(in the rows, 128 means zero)
Rows with their classes
[122 133 131 126 137 124 137 106 126  88 127 138 121 125 140 101 127 127
 104 100 142 164 117 149  64  97 143 130 170 112 137  85  97 134 124 123
 133 105 103 133 111 145  82 144  92 134 154 109 120 188 135 103 145 176
 129 125 143 156  88 137 138 187 148 136 116 125 138 181 148 111 154 172
 120 124]  (33)
[135 132 117 123 136 151 134 125 125 125 123 123 130 119 116 116 133 130
 187 158 141 149 130 135 100 132 136 147 135 109 136 151 138 114 122 135
 124 115 163 133 124 162 142 109 118 164 132 116 119 141 125 128 115 141
 117 128 119 108 115 129 132 101 123 138 120 130 119 123 125 122 115 108
 122 133]  (42)
[143 132 135 130 126 109 133 127 131 109 131 138 114 131 118 117 153 132
 136 116 158 116 143 130 103  86 142 107 119 124 134 156 133 123 134 120
 146 117 109 139 122 126 122 120  85 103 115 121 111 149 141 100 121 144
 141 131 139 111  86 128 128 112 129 136 125 131 129 149 119 129  95 167
 139 117]  (33)
[134 119 133 102 114 115 132 140 133 178 121 147 135 109 160 120 137 125
  67  99 142 129 144 147 163 162 118 126  96 113 117 131 143 129 120 158
 136 169 134 120 140 143 119 126 145 128 133 127 142  88 128 135 134 129
 128 134 120 138 143 119 110 198 129 137 145 136 118 131 130 117 151 138
 135 107]  (33)
[ 99 130 118 169 131 118 132 123 118  85 144 157 112 141 129 126 136 110
  81 131 136 111 111 134 103  81 138  95 146 118 144 113  97 132 144  93
 151 114  99  98 119  78  62 150  84  82 128 135 133 169 154  67 147 135
 155 124 157 155 113 141 136 154 123 124 111 110 123 147 134 150 130 199
 144 136]  (34)
[118 125 162 109 139 156 142 141 136 147 142  97 124 127 138 139 124 148
 179 131 100 133 151 117 122 125 135 150 120 148 141 150 163 118 117 147
 119 131 115  91 133 144 147 114 118 125 119 125 124 112 126 137 118 102
 130 124 139 117 124 141 112  24 126 135 136 126 133 119 126 141 138 103
 126 111]  (34)
[136 121 144 159 139 142 123 129 129 120 121 109 123 137 111 138 134 132
 127 135 130 135 111 116 103 103 136 132 148 129 124 121 135 128 131 119
 142 113  92 142 119 103 129 124 120 118 107 122 131 131 149  98 122 147
 138 129 135 138 118 137 122  35 117 124 119 116 136 146 133 138 112 150
 130 135]  (34)
[116 129 148 159 145 137 121 119 122  83 152 133 112 136 122 136 116 136
 107 148 122 150 106 120  66  96 143 146 168 132 128  82 119 133 129 119
 130 120  79 130 107  90 103 145  91  98 121 119 131 176 130  90 129 134
 138 124 144 176 115 152 112  65 124 153 120 130 141 148 131 141 157 174
 127 134]  (34)
[120 118 124 136 123 115 108 100 133 148 115 135 140 114 111 100 133 129
 132 113 175 174 109 131  78 115 136 153 154 116 123  89 119 135 139 131
 142 131 108 209 105 162 147 119 136 218 114 112 128 137 138 130 141 174
 108 121  97 137 106 132 145 155 114 141 149 137 141 165 152  70  97 123
 104 148]  (42)
[128 127 161 146 140 151 129 126 130 108 138 102 105 146  97 145 137 137
 209 145 168 169 129 122  53  87 151 145 146 125 146 145 177 103 130 136
 130 116  87 160 121 117 171  99  87 124  92 106  95 159 149  92  99 132
 128 133 130 117  92 146 107   4  91 143 120 142 148 133 127 135  88 132
 150 122]  (34)
[130 120 166 124 136 124 106 109 134 103 149 105 124 131 124 113 128 140
  91 118 141 155 120 130  80  97 150 137 149 133 130  74 116 130 155 120
 134 132  92 163 119 104 121 126  92 147 119 121 114 165 122 128 130 145
 130 111 120 151 115 133 133 106 116 151 127 126 139 158 124 114 130 137
 111 133]  (34)
[135 134  80 154 134 132 107 121 114 103 129 191 120 109 133 130 115 118
 104 173 167 148  91 150  99 129 132 146 154 102 145 143 118 124 124 142
 128 135 175 112 117 148  86 173  95 130 139 124 130 163 137  82 151 165
 117 130 140 160 134 146 127 237 125 119 120 119 120 125 144 109 161 173
 133 137]  (34)
[122  94 119 137 130 134 130 126 133 163 140 127 136 135 131 142 143 125
 193 135 102 130 113 113 140 141 127 174 136 147 125 120 123 131 127 140
 126 126 101 133 147 140 152 130 181 167 108 142 149  74 146 119 144 128
 106 127 122 136 142 140 133  96 124 110 153 131 129  98 166 110 112 107
 123 137]  (42)
[118  81 145 122 135  75 118 106 129 131 150 139 142 143 114 108 126 129
 133 121 118 122 110 128 119 108 118 136 131 154 125  68 100 147 147 107
 132 128 101 178 132 103 133 135 195 164 107 119 142 120 121 149 153 136
 119 129 115 145 139 126 146 157 119 124 151 133 131 120 144 111  92 115
 102 138]  (42)
[130 120 137 125 118 117 123 125 124 109 136 135 120 135 127 121 148 127
 101 108 161 116 134 126 111 100 142 113 125 123 134 127 114 122 132 123
 124 120 119 148 129 128 107 122  94 130 119 125 110 134 130 113 128 136
 135 123 129 126 101 128 146 157 116 149 121 130 126 143 121 123 110 158
  56 135]  (36)
[135 113 142 139 138 125 127 113 127  58 143 118 119 139 103 136 147 126
 202 143 163 146 128 120  69  90 151 146 133 127 143 148 150 112 127 131
 130 123 102 152 114 129 149 112 104 125  90 118 111 136 143 105 118 140
 129 129 127 125 102 147 123  51 104 147 136 138 140 127 125 118  83 137
 130 129]  (34)
[118 121 132 120 131 118 126 128 130 116 136 143 127 129 126 113 135 128
 126 118 139 136 130 131 112 120 126 135 131 126 140 107 111 130 132 121
 135 125 121 142 123 144 110 135 103 143 135 124 139 150 132 109 136 144
 128 118 134 132 108 127 142 158 128 127 129 127 123 143 136 119 131 151
 122 126]  (36)
[138  93 160 130 131 106 113 115 126 168 148 163 125 135 138 140 125 121
  62 118 157 127 122 145 128 142 142 136 109 129 129  98 144 128 141 140
 137 184  88 161 125 103 126 148 134 131 104 125 130 104 132 126 148 124
 127 111 119 162 156 146 100 153 122 150 152 130 132 128 151 106 141 153
 151 126]  (42)
[124  67 100 145 130 134 113 104 133 149 134 173 142 120 130 137 129 123
 230 169 157 151  96 130 101 142 135 183 138 129 130 123 143 116 130 143
 126 143 127 159 135 134 151 154 149 174  96 130 149 118 151 102 162 148
 101 127 128 162 138 152 120 164 119 119 159 139 121  84 181 102 109 117
 133 128]  (42)
[136 127 102 113 122  94 113 126 109 111 138 185 133 104 140 127 117 128
 104 134 169 117 127 147 137 134 116 109 105 102 133 155 121 113 126 133
 131 142 202 124 123 137 107 160 104 111 134 127 118 163 120 133 146 154
 122 127 125 126 138 121 132 252 129 121 121 143 107 115 106 115 140 148
 131 124]  (36)
[120 114 142 122 122 114 115 101 126 119 146 131 125 138 117 115 139 135
 151 132 139 135 117 126 101 116 130 144 121 137 132  91 139 131 137 128
 129 130 112 163 130 127 143 125 119 167 107 118 130 128 129 149 139 137
 122 127 107 128 126 133 134  98 116 132 132 132 135 136 133  95  96 120
 106 135]  (42)
